Each row has a class, written after it.
[-24 -36  13 -54 -16  29 -22  46 -54 -28 -21   8  -5 -43  23  22   1  25
  29  64   6 -25 -68  25  48   8 -17  22   6  26  23 -15 -37   5  58  -2]
vami
[-33  44  24  20 -11  27  -8  17  24  28  25  13  -5  18  12  27 -48   8
 -71  -7  28  12  31 -54  19 -23 -23 -65  32  93 -24  75  -4  -6  -6 -14]
Zab
[-28  21  16  14 -30  -5   4 -31  -9  32  16   1 -41  37   4  33 -27 -15
 -63  -2   5  24   2 -10  -5 -37   9 -55   1  76 -28  49 -28   6 -19   8]
Depe
[-25 -30   5 -49 -27  21 -15  35 -52  -5 -14  -1  32 -10  17  25  -2  11
  24  60  12 -21 -31  33  44   0  -3  17   8  54  -8 -17 -26  29  47  -5]
Tum
[  3 -12   0 -31 -19   0  63 -26 -36  -5 -18 -26  71   1 -38  70  42  41
 -16  19  17  10  26 -53  24 -34 -48  -2 -21  42  15 -52 -66  37   8   7]
Tum
[-17 -11  14 -23 -28  12 -22  52 -66 -23 -29   3   3 -35  28  15   2  23
  33  75  10  -9 -41  29  49  19 -29  19   3  39  10 -25 -31  28  66  -6]
Tum
[-25 -43   9 -61 -34  28  -5  32 -40 -19 -12  -4  31  11  10  24   5  26
  26  80  10 -26 -46  28  40  -5  -9  28   5  42  15 -17 -39  15  43 -18]
vami
[-28 -34   8 -38 -46  12 -22  40 -51 -21 -35  -6  12 -16  17  29  12  32
   5  60   2 -19 -27  27  58  -5 -35   6  10  38  18 -20 -42  25  65 -15]
Zab
[  3 -56  -3 -60 -15   5 -16  23 -76  -9 -45 -13  14  -5  -6  -1  29  17
 -18  52   2 -13 -46  41  18   8   2  60  -8  13  -7  -9 -73  28  42  19]
Zotob
[-72  50  35  46 -53  26  27 -18  33   4  39   0 -11  48   3  44 -35  24
 -15   2  13  28   9 -61  33 -33 -10 -46  23 113   5  20 -41  -6 -20 -15]
kedo
[  34  -55  -32   -2   41   24   20  -41   14   19   35   -7   46   49
  -33    0   45   -7  -23   22   11   -4   34   62  -48  -25    1   28
   13  -43 -114   21    8   17   -1   53]
Zab
[ 22   3 -14 -58 -33  28 -18 -29 -32  11  19  45 -10  19 -45  37  -7  43
 -68  35 -61 -51 -31 -19   8 -55 -46   8 -15  47 -37  53  -9   9   1 -32]
Tum
[-48  60   5  35  -5   9  14  11  13  13  56   2 -13  12  22  27 -43 -18
 -23  -6  12  27  14 -33 -19 -36 -17 -61  15  92 -32  59 -18 -20 -46  -7]
kedo
[ 16  -4 -20 -57 -33  31  -9 -29 -15   9  27  51 -20  35 -44  41 -29  39
 -65  45 -50 -52 -39 -31  20 -63 -33   4   0  41 -41  49 -12  -1  -9 -40]
vami
[ 15   9 -11 -38 -43  27  -7 -36 -20  15  26  40 -16  41 -50  35 -22  45
 -61  32 -59 -48 -29 -16  16 -49 -39  11 -13  43 -35  36 -22   4 -12 -37]
dakav
[-22 -32  14 -34 -43  26 -22  27 -38 -18 -25   9   1   8  12  30  -9  31
   9  54  15 -33 -38  35  53   0   2  13  23  47   4 -26 -25  26  57 -18]
Zab
[-23  14   1 -13  -7  17   5  -1   7  18  46  30 -39   7  11  34 -69 -20
 -59  11   3  13 -24 -48 -10 -56 -27 -55  28  46 -62  94  22 -31 -51   1]
vami
[  6  -5   1 -22 -14   1  54 -24 -32  -7 -18 -18  48   6 -37  63  42  52
 -21   8  17  -4  17 -57  30 -29 -45  -4 -10  39  20 -38 -63  30  11   3]
Zab
[ 40 -34 -21 -18  19  29  22 -14 -30  18  30 -11  17  36 -21   0  25   8
 -53  25   5   3   7  51 -32 -20 -12  32   4 -17 -89  16 -27  26   5  37]
Depe
[  5  -5  -2 -20 -19   0  51 -14 -31 -11  -1 -16  50   5 -39  60  43  50
 -15   4   7  -2  12 -47  25 -38 -34  -4 -15  36   9 -41 -70  25   3   7]
kedo
[-25 -23  22  18 -37   6 -12   2  16  37   7  30  -9  41 -11   0 -35 -23
 -43  26  30  18  23 -34   1 -29 -28 -14  12  75 -69  78 -39  -8  -8  14]
vami
[ 11  14 -15 -45 -44  26 -18 -26 -23  11  36  51 -11  32 -41  37 -19  34
 -51  28 -54 -50 -28 -28  10 -67 -34   6  -1  51 -36  51 -10  -1 -10 -37]
kedo
[-24 -28  10 -40 -30  31   5  14 -40 -23 -16  -3  27  17   6  34  -6  21
  17  66  19 -23 -25  28  23   2  -7  21  21  52  10 -22 -26  19  29 -23]
Zab
[ 54 -22 -32 -24  31  33   9  -8 -20  10  54  -9  28  45 -44   7  68  55
 -49  20 -11 -16   6  81 -46 -39 -19  15  10 -22 -86  35 -38  26   6  45]
kedo
[ -9  42  59  39 -22   3   1  19  15 -33  29  12  54   5  24 -45  30  21
  -1  -2   3 -60  86  44  30 -13 -27 -21 -11  72   8 -26  14  31  60 -16]
Zotob
[ 18   5 -10 -48 -51  22 -21 -22 -33  15  25  41 -30  30 -40  35 -20  37
 -61  30 -59 -48 -30  -9  22 -57 -43 -11  -9  51 -27  43 -19   5   3 -41]
Depe
[-15 -36   4 -54 -39  20 -16  47 -54 -20 -39 -12   2 -21   8  26  40  30
   3  70  -4 -32 -31  47  47  11 -28  28  -3  40   4  -9 -56  26  59 -12]
dakav
[ 24 -35 -22 -16  25  42  36 -26   9  17  44 -30  76  54 -50   1  31  25
 -36  29  -2  11  45  60 -47 -16 -38  16  13 -28 -74  17 -16  21 -17  28]
Zotob
[ 12 -17  -4 -28 -15   4  58 -25 -38   3  -6 -19  50   0 -42  61  43  40
 -27   5  11   5   6 -48  23 -23 -39   4 -27  22  16 -50 -75  33   7   8]
vami
[-39  15  28  20 -31  25   2  -8   0  46  43  20  -2  15 -11  26 -23   4
 -36 -10  17  26   0 -20 -14 -39  -5 -45   8  93 -32  54 -32   1 -21   8]
kedo
[  1  -2  39  15 -19 -22  -2  38 -17 -29   1  16  46 -20  17 -39  42  25
 -21  -8  22 -52 101  15  22  11 -51 -15  15  42 -11 -16 -10  33  77  -7]
sibuv
[-10 -26   1 -56 -17  22 -10  35 -52 -24 -30   0  -6 -10   8  27  19  26
   3  75   4 -28 -52  42  37   3  19  24   0  49   7 -10 -39  21  45 -18]
Tum
[  7  11  53  50 -25   6 -24  28 -28  -6  34   4  67  13  14 -69  17  15
 -34 -31  -3 -48 102  76  11  29 -43   9  -8  56 -15 -21 -11  34  47 -12]
sibuv
[ -4  -8  -5 -24  -6  -2  65 -24 -35  -9  -6 -25  51  -1 -32  62  39  44
 -18   5  11   3  18 -54  31 -28 -42  -3 -16  33  13 -48 -67  23  -1   5]
sibuv
[-29 -32  18 -28 -58  26 -40  25 -65 -10 -37  -6   3   5  22   4 -13  18
  10  66 -17  -1 -35  53  47  -4 -22  38  -7  45  16 -32 -57  34  68 -10]
Depe
[  8 -13 -12 -27 -12 -11  60 -21 -45  -3  -9 -29  48   5 -34  58  54  35
 -21  -7  10   8  21 -44  26 -27 -41   7 -22  21   8 -49 -76  34   6  13]
sibuv
[-11  45  66  26 -26  20  -5   4   0 -28  23  27  66  31   6 -52  -4  40
 -36   4 -13 -68  87  32  38  -9 -23   8   1  79  39  -3   2  22  50 -37]
Zab
[  30  -66  -38  -30   11   20   22  -16   15   12   22   -6   34   39
  -29   28   33   26  -63   51   20   12   23   40  -38  -73  -44   -1
   25  -39 -102   33  -25    8    9   37]
Zab
[-38  29  18  -1 -28  12   2  -1   3  28  31   8   7  45  18   6 -73 -23
 -74 -32   4  10  19 -31 -22 -38 -34 -10   2  92 -58  71 -37   0 -40  19]
dakav
[-27   9   6  21 -14  10  -1   1  17  42  29  29 -12  24  11  19 -51 -32
 -86  -1  30  20   7 -57   4 -36 -15 -19  18  67 -70  82 -21 -18 -22  18]
Zab
[-14  17  -4  33 -10  -8  -5  23 -20  46   5  15 -52 -51  22   4 -40 -34
 -74 -46  22  57 -21 -46 -37 -13 -29 -26  -6  44 -61  37 -37  10 -22  29]
Zotob
[-28 -58   8 -55 -35  16  -5  25 -53 -15 -59 -23  31 -14   9  21  25  18
  16  66   0  -9 -32  54  46  -3 -13  49 -19  23   9 -37 -67  33  56  14]
dakav
[ 11  -3 -19 -57 -37  25  -5 -29 -24  10  25  42 -10  33 -41  35  -9  36
 -59  32 -55 -51 -26 -14  21 -60 -41  14  -4  37 -35  45 -10   1 -10 -35]
sibuv
[-48   4  11  14 -33   6  12  -9  34  19  25  30  -9  11  13  20 -41  19
 -38  19   8  31 -14 -47   4 -73 -16 -38  20  43 -52  35  -4   2   5  19]
kedo
[ 21   8 -19 -57 -32  17 -19 -23 -33  15  20  39 -26  20 -46  26  -6  41
 -64  21 -56 -58 -41 -11  15 -53 -31   4 -12  43 -32  50 -22   7  -4 -32]
Zotob
[ 35 -70 -26 -38   6  33  24 -46  -8  25  24 -16  58  50 -32  12  47   7
 -23  40   6  22  16  40 -59 -38 -46  48  10 -55 -87  18  -4  31   0  55]
vami
[  4 -11   0 -23 -27  -5  48 -19 -51  -3 -15 -26  47  -3 -37  57  50  48
 -21  -8   7   7   8 -43  17 -28 -40   8 -26  31   9 -49 -86  40  15  17]
kedo
[ 11  13  37  30 -19 -20 -24  15 -43  -2  -5   3  57  10   9 -84  44  17
 -37 -11 -20 -47  96 101  27  25 -25  44 -30  15   6 -23 -41  58  84   7]
sibuv
[ 26  15  45  19 -15  -5  11  33  -8 -14   8   5  82  10 -10 -50  72   1
 -17 -21  23 -46 109  15  26  12 -19  25  -8  60  26 -17 -30  31  40  -2]
Zotob
[-17 -45   3 -38 -36  17 -13  33 -43  -6 -37  -8   5   2   7  19  28  12
  11  48   9 -17 -38  41  41  15  22  27  -7  51   5 -32 -52  39  45  -9]
vami
[ 23  45  36  20 -10   6  -7  43 -16  -5  34  27  30  -3  10 -28   9  12
 -35 -18   1 -56  74  46  17 -14 -12 -39 -10  88   4  -7  -2  30  32 -28]
Depe
[  7   1  -3 -20 -19  -7  61 -19 -37 -10  -3 -17  54   3 -40  67  58  49
  -7  10  14  -2  19 -49  23 -39 -39  -6 -17  38  15 -45 -73  32   6  11]
kedo
[  6  -2  -9 -34  -3  11  61 -14 -27  -1  -2 -12  47  -3 -33  72  28  41
 -26  19  18   1   1 -65  30 -36 -38  -9 -11  40  16 -30 -63  21  -9   4]
vami
[  2 -14  -1 -23 -22   6  57 -20 -31  -5 -13 -26  52   0 -30  63  38  49
 -20  10  13   8  10 -51  31 -25 -61   4 -19  26  14 -53 -73  38  14  13]
vami
[-34  64  10  36 -12  27  17  14  27  32  67  10  24  25  18  27 -43  -1
 -66   3  11  26  27 -39  -7 -40 -54 -48  15  81 -57  76  -4  -4 -36  13]
kedo
[ 14  -9  -2 -28 -20   0  55 -19 -43   3  -5 -22  47  10 -43  61  41  41
 -25   3   5  -2  20 -40  24 -28 -37 -16 -19  45  13 -43 -67  34   2   1]
Depe
[  1 -11  -5   6   5  53  67 -30  16   9  65 -12  96  51 -16  26   9  36
 -26  60  20  -6  54  31 -27 -44 -67   9  26  24 -91  -7   4  27 -18  23]
dakav
[  0 -11  -7 -25  -7   5  65 -22 -35  -7  -3 -22  49   3 -36  60  43  47
 -21   5  10   1  15 -45  29 -24 -42   3 -12  30   5 -47 -64  28   0   6]
sibuv
[ 18   5 -16 -49 -37  30 -13 -26 -14  16  24  41  -9  38 -43  35 -24  42
 -63  34 -53 -42 -33 -26  16 -59 -45   6 -12  40 -27  46 -17   5 -10 -36]
vami
[-34  12  54  24 -17 -21  21  38   5 -37  31   1  69  -2  34 -53  20   4
  16 -36  20 -51  99  23  36  33 -11 -20  11  46   2 -35  16  31  68  -7]
sibuv
[ 54 -36 -25 -13  14  27  15  -4 -16  25  27 -12  28  52 -36  -5  61   0
 -37  33   0   9  36  52 -45 -14 -33  31  -1 -11 -96  42 -22  28   4  36]
Depe
[ 29 -16 -20 -21  30  47  34 -36   5   3  51 -24  43  56 -39  31  55  26
   1  32   4  15  28  69 -63 -41 -23   7  10 -33 -78  24  -8  26   2  47]
kedo
[-12  15  45  20 -28  -5 -21  12 -27  -3  24  10  69  12  16 -61  29  -2
 -18 -28  -6 -36 107  39   4 -10 -21   9  -6  77  -4  -3 -23  48  64   2]
Tum
[-21 -30  21 -11 -65 -27   5 -48 -14  42 -14 -17 -27  47 -31  30  13  -9
 -66 -50  19  44  -8 -37 -42  -6  -5 -17 -16  43 -16  29 -76  24  -5  32]
Zotob
[ 21  -1  -9 -53 -51  27 -20 -29 -28   9  18  41 -28  38 -42  33 -15  31
 -58  34 -63 -49 -26  -8  10 -56 -39   0 -13  48 -29  43  -9   7   3 -44]
Depe
[  7 -10  -3 -21 -19 -10  59 -26 -41   5 -14 -15  45  -6 -43  57  44  46
 -25   9   7  -3   9 -51  30 -23 -38   3 -26  33  10 -49 -78  33   6  10]
dakav
[-14  -2  10  20 -41   5  -4  -9 -14  34   3   1 -15  43   3  -8 -27 -35
 -83 -26  12  62  34 -16 -56 -28 -25  20  -7  33 -82  58 -60  28   5  36]
kedo
[ 14 -20  -3 -32 -18   4  51 -22 -39  -7 -17 -21  36   0 -43  62  47  55
 -31   1   7   0   0 -53  30 -20 -44   8 -23  21  20 -51 -86  34  16   9]
vami
